Below are the code and all the weights of a small trained network. Each question names an input and a class and asks about switching units off, where a switched-off unit gives its printed mean instead of its output.

import numpy as np


def w(rows, s, z=0):
    codes = np.array(rows[::2]) - 128.0
    scale = np.full(codes.shape[1], s)
    scale[-1] = z or s
    return codes * scale


def f(y):
    return np.maximum(y, 0)


def log_softmax(a):
    a = a - a.max(-1, keepdims=True)
    return a - np.log(np.exp(a).sum(-1, keepdims=True))


def net(x, mask):
    res = np.array(x, float).reshape(1, 7) / 4 @ E
    y = f(res @ A[0][:, :-1].T + A[0][:, -1])
    res = res + np.where(mask, y, B[0][:, -1]) @ B[0][:, :-1]
    return log_softmax(res[-1] @ U[:, :-1].T + U[:, -1])


A, B = {}, {}
E = w([
[153,110,178,19],'x0',
[61,169,250,140],'x1',
[127,128,128,128],'x2',
[128,128,128,129],'x3',
[57,29,158,143],'x4',
[128,128,127,128],'x5',
[129,128,128,129],'x6',
],0.017)
A[0] = w([
[76,191,179,133,147],'neuron 1',
[179,117,45,191,196],'neuron 2',
[147,81,61,106,197],'neuron 3',
[93,35,120,141,133],'neuron 4',
[67,171,68,243,254],'neuron 5',
[166,249,112,112,250],'neuron 6',
[126,119,146,12,159],'neuron 7',
[132,85,69,95,185],'neuron 8',
[203,108,61,124,216],'neuron 9',
[146,132,125,246,221],'neuron 10',
[147,32,113,145,166],'neuron 11',
[84,44,205,150,86],'neuron 12',
[111,27,107,144,153],'neuron 13',
],0.016,0.0097)
B[0] = w([
[172,157,219,175,193],'neuron 1',
[158,119,27,173,232],'neuron 2',
[154,146,93,63,199],'neuron 3',
[67,155,130,76,184],'neuron 4',
[43,137,91,213,253],'neuron 5',
[250,123,148,181,228],'neuron 6',
[223,79,120,96,195],'neuron 7',
[118,129,105,81,185],'neuron 8',
[187,95,63,133,218],'neuron 9',
[65,150,140,164,217],'neuron 10',
[75,136,82,75,183],'neuron 11',
[88,24,73,204,195],'neuron 12',
[74,168,93,86,190],'neuron 13',
],0.015,0.029)
U = w([
[112,6,84,185,253],'0',
[161,101,111,96,17],'1',
[46,194,88,102,93],'2',
[85,86,124,27,79],'3',
[111,254,191,199,126],'4',
[159,143,255,92,171],'5',
[38,77,166,171,49],'6',
],0.014,0.0067)

Each question gives the input, the list of numbers given to net, and the class t.
The units are the neurons (one row each of A and B). Each row of codes is followed by its name. A weight is (code - 128) times the scale printed after its matrix; where a second scale follows, it is the last column's (A, B and U).
mask holds one flag per neuron, in row order. A switched-off neuron (its flag False) gives its mean, the last column of its row in B, instead of its output. The means were averaged over made-up inputs and are rounded, as every weight is.
A unit's drop is (log p(t) with every unit on - log p(t) with that unit switched off) / (log p(t) with every unit on - log p(t) with every unit switched off).
The circuit of an input: a set's keep is (log p(t) with only the set's units on - log p(t) with every unit switched off) / (log p(t) with every unit on - log p(t) with every unit switched off). Starting from the 12 units with the biggest drops (on a tie, the unit counted first), units are removed one at a time, each time the one whose removal leaves the highest keep (on an exact tie, the one counted first), for as long as the keep stays at least 0.8.
units of the circuit, in order: the units of the circuit, biggest drop first
most important unit: the unit with the biggest drop
top k neurons: the k neurons with the biggest drops, biggest first
drop when u is switched off: that unit's drop, to one decimal
input [-5,-2,7,2,1,2,1], class 2: units of the circuit, in order : [neuron 12; neuron 6]
input [-1,1,-6,-2,6,-8,5], class 6: units of the circuit, in order : [neuron 2; neuron 9]
input [2,7,4,-4,-3,-4,1], class 5: most important unit : neuron 5
input [1,-1,2,4,-1,3,4], class 1: units of the circuit, in order : [neuron 5; neuron 12]
input [7,1,0,4,0,-2,3], class 5: units of the circuit, in order : [neuron 2; neuron 5]
input [2,-6,4,-8,-2,-8,-3], class 1: top 3 neurons : [neuron 5; neuron 12; neuron 3]
input [1,-6,1,-8,-3,7,-2], class 1: top 2 neurons : [neuron 5; neuron 12]
input [0,8,-1,-8,4,3,3], class 6: top 2 neurons : [neuron 2; neuron 9]
input [0,1,-4,8,-2,6,6], class 4: units of the circuit, in order : [neuron 12; neuron 2]
input [-7,4,7,-8,1,-6,-4], class 6: top 2 neurons : [neuron 6; neuron 5]
input [3,-5,0,-2,-7,6,0], class 1: top 2 neurons : [neuron 5; neuron 12]
input [-2,1,-8,-2,-4,-3,5], class 4: drop when neuron 12 is switched off : 0.5
input [1,-2,4,-1,6,-5,-8], class 3: drop when neuron 5 is switched off : 0.2
input [3,7,-6,7,0,4,5], class 5: drop when neuron 2 is switched off : 0.4
input [-6,8,-8,-7,-1,6,-3], class 4: units of the circuit, in order : [neuron 1]
input [-5,-2,8,8,1,1,-8], class 2: top 2 neurons : [neuron 12; neuron 6]
